Below are the code and all the weights of a small trained network. Each question names an input and a class and asks about switching units off, where a switched-off unit gives its printed mean instead of its output.

import numpy as np


def w(rows, s, z=0):
    codes = np.array(rows[::2]) - 128.0
    scale = np.full(codes.shape[1], s)
    scale[-1] = z or s
    return codes * scale


def norm(h):
    return h / np.sqrt((h * h).mean(-1, keepdims=True) + 1e-5)


def f(y):
    return y / 2 * (1 + np.tanh(0.7978845608 * (y + 0.044715 * y**3)))


def log_softmax(a):
    a = a - a.max(-1, keepdims=True)
    return a - np.log(np.exp(a).sum(-1, keepdims=True))


def net(x, mask):
    res = np.array(x, float).reshape(1, 7) / 4 @ E
    u = 0
    for l in range(2):
        y = f(norm(res) @ A[l][:, :-1].T + A[l][:, -1])
        res = res + np.where(mask[u : u + 12], y, B[l][:, -1]) @ B[l][:, :-1]
        u += 12
    return log_softmax(norm(res)[-1] @ U[:, :-1].T + U[:, -1])


A, B = {}, {}
E = w([
[131,133,130,123,124,122,116,115,132],'x0',
[215,149,148,178,57,132,121,156,147],'x1',
[41,201,121,116,125,55,60,222,174],'x2',
[141,210,94,25,79,62,253,130,113],'x3',
[136,81,161,161,133,5,125,141,22],'x4',
[129,6,172,71,107,83,157,154,198],'x5',
[227,144,147,35,223,149,83,183,90],'x6',
],0.0051)
A[0] = w([
[207,135,120,182,59,168,126,202,140,109],'0.n0',
[90,128,104,78,97,246,123,143,205,91],'0.n1',
[139,18,139,72,115,78,133,130,218,49],'0.n2',
[122,95,172,167,122,146,57,102,129,140],'0.n3',
[120,62,158,68,87,109,135,147,198,125],'0.n4',
[41,178,150,107,99,104,61,229,157,2],'0.n5',
[109,172,135,108,102,108,254,162,101,108],'0.n6',
[99,75,169,182,158,178,47,137,161,74],'0.n7',
[202,151,157,170,42,124,135,197,140,113],'0.n8',
[16,91,73,66,183,184,135,134,81,132],'0.n9',
[51,112,151,114,199,149,175,92,94,84],'0.n10',
[182,126,147,75,189,149,113,154,91,89],'0.n11',
],0.0071,0.0084)
B[0] = w([
[105,142,210,83,213,68,116,47,192,195],'0.n0',
[249,183,133,156,1,125,68,126,145,247],'0.n1',
[149,192,193,202,152,85,239,188,113,197],'0.n2',
[140,128,33,102,169,92,205,156,120,230],'0.n3',
[148,220,152,170,139,140,176,154,95,251],'0.n4',
[59,193,71,120,148,17,14,221,169,162],'0.n5',
[186,92,45,164,204,126,84,151,164,254],'0.n6',
[235,103,46,194,206,84,150,143,136,228],'0.n7',
[57,109,141,73,215,81,88,50,148,203],'0.n8',
[180,152,212,144,137,58,108,58,180,254],'0.n9',
[117,122,164,94,154,110,81,97,175,147],'0.n10',
[91,130,170,112,96,161,95,205,184,198],'0.n11',
],0.0074,0.0028)
A[1] = w([
[161,150,132,39,148,143,120,155,104,17],'1.n0',
[144,89,88,182,61,109,199,93,139,154],'1.n1',
[108,88,146,119,112,70,106,93,29,57],'1.n2',
[56,120,75,171,60,102,175,78,171,123],'1.n3',
[88,253,102,172,175,195,87,71,25,3],'1.n4',
[190,139,135,91,141,145,134,190,120,253],'1.n5',
[138,181,59,5,91,81,216,112,138,45],'1.n6',
[144,165,152,147,204,53,134,100,88,174],'1.n7',
[159,208,107,172,169,133,112,136,153,166],'1.n8',
[104,49,139,133,124,55,130,188,25,42],'1.n9',
[196,37,174,99,119,255,220,16,52,49],'1.n10',
[142,171,217,169,138,50,98,55,195,75],'1.n11',
],0.0077,0.0031)
B[1] = w([
[110,93,178,163,148,190,87,145,135,150],'1.n0',
[84,139,135,106,131,155,103,162,106,199],'1.n1',
[216,172,144,129,78,164,83,138,213,139],'1.n2',
[125,105,196,102,201,227,70,168,86,177],'1.n3',
[164,75,209,125,91,58,225,227,208,163],'1.n4',
[2,111,118,179,87,162,117,99,92,231],'1.n5',
[217,50,96,240,194,115,92,117,131,177],'1.n6',
[98,118,111,112,116,189,153,78,187,253],'1.n7',
[131,93,131,107,97,115,200,85,42,241],'1.n8',
[196,204,108,116,66,192,131,89,134,166],'1.n9',
[66,204,87,91,134,11,88,180,151,201],'1.n10',
[134,84,139,62,142,131,115,95,89,226],'1.n11',
],0.0094,0.006)
U = w([
[198,65,24,217,212,113,122,126,125,128],'0',
[81,205,73,109,141,34,84,167,139,126],'1',
[145,98,196,93,183,106,103,18,178,110],'2',
[136,118,189,150,100,109,252,177,140,116],'3',
[212,195,99,138,38,187,87,82,144,108],'4',
[82,100,163,138,166,221,63,190,78,116],'5',
[98,126,90,121,119,140,141,100,106,249],'6',
[121,67,65,66,91,136,139,130,75,63],'7',
],0.014,0.015)

Each question gives the input, the list of numbers given to net, and the class t.
The units are the neurons (one row each of A and B). Each row of codes is followed by its name. A weight is (code - 128) times the scale printed after its matrix; where a second scale follows, it is the last column's (A, B and U).
mask holds one flag per neuron, layer by layer. A switched-off neuron (its flag False) gives its mean, the last column of its row in B, instead of its output. The means were averaged over made-up inputs and are rounded, as every weight is.
A unit's drop is (log p(t) with every unit on - log p(t) with that unit switched off) / (log p(t) with every unit on - log p(t) with every unit switched off).
The circuit of an input: a set's keep is (log p(t) with only the set's units on - log p(t) with every unit switched off) / (log p(t) with every unit on - log p(t) with every unit switched off). Starting from the 12 units with the biggest drops (on a tie, the unit counted first), units are removed one at a time, each time the one whose removal leaves the highest keep (on an exact tie, the one counted first), for as long as the keep stays at least 0.8.
circuit, biggest first: the units of the circuit, biggest drop first
unit that matters most: the unit with the biggest drop
top k neurons: the k neurons with the biggest drops, biggest first
top k neurons in layer l: the k neurons of layer l with the biggest drops, biggest first
input [-3,-8,-3,2,7,-5,8], class 2: top 3 neurons -> [0.n9; 0.n10; 1.n7]
input [5,7,6,-5,7,-7,8], class 5: unit that matters most -> 0.n9
input [1,-5,-6,-2,7,1,-5], class 4: circuit, biggest first -> [1.n2; 1.n9]
input [-6,-5,-5,-7,8,8,4], class 3: top 3 neurons -> [0.n2; 0.n6; 1.n6]
input [2,7,7,-6,-7,-7,3], class 1: top 3 neurons -> [0.n5; 1.n6; 0.n9]
input [3,2,-8,-4,1,-7,-7], class 1: top 2 neurons -> [1.n10; 0.n4]
input [6,5,4,2,0,8,5], class 3: top 3 neurons in layer 0 -> [0.n2; 0.n4; 0.n9]
input [0,-5,5,4,2,-1,8], class 5: circuit, biggest first -> [1.n0; 1.n10]
input [3,-2,-3,3,-8,7,-8], class 4: top 3 neurons -> [0.n1; 1.n4; 0.n4]
input [-2,2,0,5,-1,-6,-5], class 3: top 3 neurons -> [1.n4; 0.n3; 0.n7]
input [-4,-5,6,-8,6,8,-6], class 0: top 2 neurons -> [0.n7; 1.n4]
input [-7,0,-4,-5,1,1,5], class 6: circuit, biggest first -> [1.n6; 0.n3]
input [7,5,-3,1,1,5,7], class 5: top 2 neurons in layer 0 -> [0.n11; 0.n9]
input [-2,-7,-8,7,-7,3,1], class 1: circuit, biggest first -> [1.n10]
input [-6,8,8,-8,-1,3,2], class 0: top 4 neurons in layer 0 -> [0.n7; 0.n3; 0.n9; 0.n11]
input [-4,-4,0,2,4,-3,8], class 5: circuit, biggest first -> [0.n11; 1.n0]
input [4,6,-5,-7,-6,2,-7], class 0: top 3 neurons -> [0.n7; 0.n3; 1.n5]
input [-2,-4,4,1,-1,7,8], class 5: top 3 neurons -> [1.n5; 1.n4; 1.n0]
input [6,-3,0,-7,-1,-6,7], class 0: top 2 neurons in layer 1 -> [1.n1; 1.n3]
input [-6,1,4,6,3,-3,-8], class 5: circuit, biggest first -> [1.n3]
